Here is a tiny trained network, its code and every weight. The questions are about switching its units off for an input and a target symbol, where a switched-off unit gives its printed mean instead of its output.

import numpy as np


def w(rows, s, z=0):
    codes = np.array(rows[::2]) - 128.0
    scale = np.full(codes.shape[1], s)
    scale[-1] = z or s
    return codes * scale


def norm(h):
    return h / np.sqrt((h * h).mean(-1, keepdims=True) + 1e-5)


def f(y):
    return np.maximum(y, 0)


def softmax(a):
    e = np.exp(a - a.max(-1, keepdims=True))
    return e / e.sum(-1, keepdims=True)


def log_softmax(a):
    a = a - a.max(-1, keepdims=True)
    return a - np.log(np.exp(a).sum(-1, keepdims=True))


def net(x, mask):
    ids = ['αγεηθλμξπσφψω'.index(c) for c in x.split()]
    T = len(ids)
    res = E[ids] + P[:T]
    q, k, v = (norm(res) @ M[0].T for M in (Q, K, V))
    z = softmax(np.where(np.tri(T) > 0, q @ k.T / 4**0.5, -1e9)) @ v
    res = res + np.where(mask[0], z, O[0][:, -1]) @ O[0][:, :-1]
    y = f(norm(res) @ A[0][:, :-1].T + A[0][:, -1])
    res = res + np.where(mask[1:17], y, B[0][:, -1]) @ B[0][:, :-1]
    return log_softmax(norm(res)[-1] @ U[:, :-1].T + U[:, -1])


Q, K, V, O, A, B = {}, {}, {}, {}, {}, {}
E = w([
[157,204,154,107,146,154,125,153,136,101,156,144],'α',
[112,176,187,128,162,133,164,130,132,167,120,125],'γ',
[63,104,85,114,110,118,84,125,99,154,116,123],'ε',
[133,137,98,73,97,85,145,100,168,134,147,152],'η',
[145,147,167,74,103,158,129,104,88,179,96,145],'θ',
[94,161,112,125,151,138,90,134,150,156,170,124],'λ',
[181,90,113,126,177,167,77,167,208,147,5,90],'μ',
[225,157,110,180,76,61,123,97,80,67,33,122],'ξ',
[103,179,89,134,100,72,132,93,133,154,106,111],'π',
[113,140,113,114,123,154,43,142,76,175,135,127],'σ',
[123,202,87,160,110,134,80,130,101,67,131,112],'φ',
[125,118,103,80,117,154,62,153,108,110,160,150],'ψ',
[98,174,159,138,159,97,131,195,78,115,92,141],'ω',
],0.032)
P = w([
[115,162,182,169,96,133,41,97,207,147,79,195],'0',
[135,172,131,120,164,125,95,113,154,160,84,159],'1',
[132,160,177,95,115,106,76,130,162,146,110,112],'2',
[117,169,162,137,66,149,91,161,188,155,98,145],'3',
[156,159,70,145,104,188,167,178,121,190,137,125],'4',
[147,161,56,66,238,130,134,84,103,137,89,122],'5',
[135,124,200,61,149,94,70,109,159,109,116,20],'6',
[143,128,151,105,61,158,146,194,135,162,162,3],'7',
[127,168,87,103,106,173,164,161,82,191,177,103],'8',
[107,218,80,63,163,139,157,81,42,153,185,173],'9',
[129,153,148,46,148,120,128,126,103,134,165,50],'10',
],0.017)
Q[0] = w([
[77,190,136,158,44,144,87,162,186,168,97,255],'h1',
[204,63,95,242,95,162,178,167,123,164,151,152],'h1',
[110,116,229,132,133,76,27,63,168,78,96,147],'h1',
[148,138,58,132,228,143,136,73,99,126,96,219],'h1',
],0.0088)
K[0] = w([
[130,121,140,174,176,123,76,69,153,122,89,240],'h1',
[89,163,72,103,190,148,155,82,89,126,133,226],'h1',
[78,138,206,161,2,131,101,161,178,132,137,165],'h1',
[111,135,178,63,175,75,88,79,111,94,136,71],'h1',
],0.011)
V[0] = w([
[177,127,162,156,242,163,95,182,157,174,136,95],'h1',
[43,83,95,75,141,188,84,128,201,165,170,125],'h1',
[194,116,72,121,134,93,102,172,208,94,102,100],'h1',
[178,74,125,141,123,151,131,114,144,134,7,77],'h1',
],0.016)
O[0] = w([
[147,103,240,165,212,73,57,56,155,93,79,91,220],'h1',
[192,106,118,241,225,155,175,128,73,197,166,74,184],'h1',
[216,98,114,123,116,46,100,252,191,154,92,106,171],'h1',
[86,85,67,103,87,225,157,126,185,91,73,51,255],'h1',
],0.016,0.01)
A[0] = w([
[138,111,73,115,121,165,200,191,126,140,138,103,2],'n1',
[122,78,105,147,157,157,227,170,87,127,143,112,109],'n2',
[118,169,123,60,135,134,122,147,173,120,108,132,124],'n3',
[155,76,124,119,101,126,83,80,179,122,109,96,38],'n4',
[149,126,137,119,123,140,138,108,103,68,240,212,159],'n5',
[182,136,152,174,157,122,165,80,122,131,132,115,182],'n6',
[173,109,149,135,121,72,94,161,119,164,122,149,94],'n7',
[76,139,95,148,134,150,141,128,152,81,112,79,20],'n8',
[90,87,142,109,101,144,133,111,160,63,102,158,101],'n9',
[118,159,127,95,118,84,88,158,160,143,126,155,137],'n10',
[152,117,152,124,89,129,112,118,3,120,146,216,93],'n11',
[167,73,166,86,103,133,166,92,125,177,132,163,134],'n12',
[80,35,173,135,148,128,141,80,151,73,133,166,65],'n13',
[122,81,134,127,172,142,154,167,184,122,99,82,71],'n14',
[61,180,107,158,117,80,147,103,63,131,187,190,137],'n15',
[137,178,171,118,117,106,228,104,114,128,173,200,93],'n16',
],0.021,0.0085)
B[0] = w([
[120,148,147,134,154,84,136,47,181,175,47,101,174],'n1',
[58,67,120,132,155,127,123,136,183,19,138,125,181],'n2',
[98,164,140,149,118,137,153,145,96,124,101,63,207],'n3',
[108,160,180,137,169,137,135,143,114,86,94,173,228],'n4',
[217,172,65,60,169,102,84,169,159,151,173,196,153],'n5',
[82,113,114,61,32,153,97,175,150,137,133,107,210],'n6',
[147,157,76,43,155,157,152,106,191,82,169,116,189],'n7',
[159,133,139,73,168,220,195,72,119,150,109,102,195],'n8',
[131,96,104,82,155,85,190,181,99,111,184,71,201],'n9',
[112,95,92,232,167,147,99,137,138,139,128,72,181],'n10',
[65,111,118,57,115,179,177,105,7,102,139,185,168],'n11',
[194,143,61,187,179,158,158,110,111,107,176,117,159],'n12',
[212,45,171,193,119,138,171,143,191,156,150,142,160],'n13',
[165,123,102,155,103,137,114,97,58,153,157,196,254],'n14',
[128,127,156,231,99,17,79,172,74,156,150,170,179],'n15',
[110,172,182,107,132,105,165,44,163,105,109,221,159],'n16',
],0.016,0.015)
U = w([
[133,230,145,91,164,138,70,119,177,82,136,183,98],'α',
[109,116,221,143,114,129,145,84,196,152,134,182,73],'γ',
[75,10,58,190,115,117,100,85,125,122,156,132,53],'ε',
[219,94,61,144,132,25,197,81,170,146,158,149,91],'η',
[118,132,119,93,145,166,183,78,72,141,150,167,162],'θ',
[156,150,135,176,177,130,100,121,117,248,193,94,33],'λ',
[156,105,123,130,158,178,120,136,170,138,109,69,254],'μ',
[126,131,91,63,47,77,150,133,122,72,109,88,155],'ξ',
[118,174,103,153,65,58,120,73,100,215,87,99,143],'π',
[57,113,119,101,86,166,22,127,72,199,114,139,63],'σ',
[176,217,28,230,93,150,84,145,65,59,163,114,44],'φ',
[167,56,66,87,122,144,117,227,118,127,190,182,68],'ψ',
[78,143,187,144,189,70,165,205,71,77,105,155,51],'ω',
],0.011,0.0067)

Each question gives the input, a string of symbols that net reads in full, and the target symbol t.
The units are the heads (4 rows each of Q, K, V and O) and the neurons (one row each of A and B). Each row of codes is followed by its name. A weight is (code - 128) times the scale printed after its matrix; where a second scale follows, it is the last column's (O, A, B and U).
mask holds one flag per unit, heads first, then neurons. A switched-off unit (its flag False) gives its mean, the last column of its rows in O or B, instead of its output. The means were averaged over made-up inputs and are rounded, as every weight is.
A unit's drop is (log p(t) with every unit on - log p(t) with that unit switched off) / (log p(t) with every unit on - log p(t) with every unit switched off).
The circuit of an input: a set's keep is (log p(t) with only the set's units on - log p(t) with every unit switched off) / (log p(t) with every unit on - log p(t) with every unit switched off). Starting from the 12 units with the biggest drops (on a tie, the unit counted first), units are removed one at a time, each time the one whose removal leaves the highest keep (on an exact tie, the one counted first), for as long as the keep stays at least 0.8.
units of the circuit, in order: the units of the circuit, biggest drop first
most important unit: the unit with the biggest drop
k most important neurons: the k neurons with the biggest drops, biggest first
input η θ ε, target η: units of the circuit, in order	[h1 n1]
input ψ ω θ θ ω φ, target θ: 2 most important neurons	[n8 n10]
input ω θ θ γ μ θ θ φ ψ α α, target φ: units of the circuit, in order	[n10 h1]
input θ ω θ α α α, target α: units of the circuit, in order	[h1 n5]
input ω θ η, target ω: most important unit	n3
input ε θ γ, target ε: units of the circuit, in order	[h1 n2]
input θ θ ε μ μ, target θ: units of the circuit, in order	[h1 n14]
input φ ω ω θ σ θ θ θ, target σ: units of the circuit, in order	[n6 h1]
input θ α ω φ θ α α, target α: 3 most important neurons	[n16 n5 n14]
input μ ω θ ξ ψ, target ω: 2 most important neurons	[n4 n9]
input θ μ π γ φ μ θ, target γ: units of the circuit, in order	[h1 n13]
input μ θ α ω λ θ μ ω φ μ σ, target ω: units of the circuit, in order	[h1 n4]
input θ θ ψ θ θ θ ω π θ ω θ, target π: units of the circuit, in order	[h1 n1]
input η ω θ ψ μ, target ω: units of the circuit, in order	[h1 n4 n9]
input φ θ ξ, target ξ: most important unit	n14
input θ μ θ γ ω φ η μ θ ω, target η: 2 most important neurons	[n14 n1]
input η ω φ η γ, target γ: 2 most important neurons	[n13 n16]
input γ ω θ μ φ θ θ θ, target φ: 2 most important neurons	[n12 n8]
input θ α θ θ ξ ω, target θ: 3 most important neurons	[n8 n4 n2]
input ω ξ ω θ μ, target ξ: most important neuron	[n9]
input γ μ θ α ω θ ε, target α: 2 most important neurons	[n7 n9]
input α η θ μ α, target η: 2 most important neurons	[n1 n4]
